Below is a small trained network, with its code and all its weights. Each question gives an input and a class and asks what happens when units are switched off, that is, made to give their printed mean instead of their output.

import numpy as np


def w(rows, s, z=0):
    codes = np.array(rows[::2]) - 128.0
    scale = np.full(codes.shape[1], s)
    scale[-1] = z or s
    return codes * scale


def norm(h):
    return h / np.sqrt((h * h).mean(-1, keepdims=True) + 1e-5)


def f(y):
    return y / 2 * (1 + np.tanh(0.7978845608 * (y + 0.044715 * y**3)))


def log_softmax(a):
    a = a - a.max(-1, keepdims=True)
    return a - np.log(np.exp(a).sum(-1, keepdims=True))


def net(x, mask):
    res = np.array(x, float).reshape(1, 8) / 4 @ E
    u = 0
    for l in range(2):
        y = f(norm(res) @ A[l][:, :-1].T + A[l][:, -1])
        res = res + np.where(mask[u : u + 4], y, B[l][:, -1]) @ B[l][:, :-1]
        u += 4
    return log_softmax(norm(res)[-1] @ U[:, :-1].T + U[:, -1])


A, B = {}, {}
E = w([
[230,51,236,95,165],'x0',
[132,131,133,116,114],'x1',
[136,233,254,156,164],'x2',
[110,130,135,116,126],'x3',
[117,128,139,113,102],'x4',
[129,127,124,130,137],'x5',
[143,128,124,124,127],'x6',
[124,133,133,114,128],'x7',
],0.0061)
A[0] = w([
[55,62,75,109,169,141],'0.n0',
[119,220,195,190,116,254],'0.n1',
[122,19,162,85,161,160],'0.n2',
[112,244,108,155,107,130],'0.n3',
],0.011,0.0028)
B[0] = w([
[156,154,157,107,88,192],'0.n0',
[113,78,120,109,226,255],'0.n1',
[119,69,118,167,100,214],'0.n2',
[113,100,5,103,137,208],'0.n3',
],0.011,0.0078)
A[1] = w([
[125,83,80,156,165,255],'1.n0',
[135,181,82,111,37,33],'1.n1',
[121,140,230,164,191,59],'1.n2',
[116,204,1,137,37,73],'1.n3',
],0.0094,0.00082)
B[1] = w([
[92,209,94,144,48,218],'1.n0',
[119,240,101,160,146,186],'1.n1',
[94,127,250,23,124,189],'1.n2',
[183,165,236,140,134,255],'1.n3',
],0.011,0.0062)
U = w([
[145,241,173,155,88,255],'0',
[151,15,149,167,51,131],'1',
[44,136,70,95,217,16],'2',
[93,69,255,65,204,94],'3',
],0.013,0.0004)

Each question gives the input, the list of numbers given to net, and the class t.
The units are the neurons (one row each of A and B). Each row of codes is followed by its name. A weight is (code - 128) times the scale printed after its matrix; where a second scale follows, it is the last column's (A, B and U).
mask holds one flag per neuron, layer by layer. A switched-off neuron (its flag False) gives its mean, the last column of its row in B, instead of its output. The means were averaged over made-up inputs and are rounded, as every weight is.
A unit's drop is (log p(t) with every unit on - log p(t) with that unit switched off) / (log p(t) with every unit on - log p(t) with every unit switched off).
The circuit of an input: a set's keep is (log p(t) with only the set's units on - log p(t) with every unit switched off) / (log p(t) with every unit on - log p(t) with every unit switched off). Starting from all 8 units, units are removed one at a time, each time the one whose removal leaves the highest keep (on an exact tie, the one counted first), for as long as the keep stays at least 0.8.
circuit, biggest first: the units of the circuit, biggest drop first
k most important neurons: the k neurons with the biggest drops, biggest first
drop when u is switched off: that unit's drop, to one decimal
input [8,-1,-3,1,4,2,-8,1], class 1: circuit, biggest first	[0.n2]
input [-4,5,8,1,-1,4,4,5], class 2: 2 most important neurons	[0.n3, 0.n1]
input [0,-8,7,-3,7,6,7,1], class 2: circuit, biggest first	[0.n3, 1.n3]
input [0,-8,7,-1,-6,1,6,-3], class 2: circuit, biggest first	[0.n3, 1.n3]
input [-1,4,-6,-3,7,5,1,-3], class 0: 2 most important neurons	[0.n1, 1.n1]
input [1,-1,-3,3,-8,-8,1,7], class 1: 2 most important neurons	[0.n2, 0.n3]
input [-1,-3,6,-8,-5,-7,-5,5], class 2: drop when 0.n3 is switched off	0.3
input [-6,1,-8,7,-6,7,7,2], class 0: drop when 1.n1 is switched off	0.0
input [-4,-5,7,7,4,2,-6,-6], class 2: drop when 0.n3 is switched off	0.2
input [2,-8,-4,2,6,1,-5,-1], class 1: drop when 0.n2 is switched off	0.2
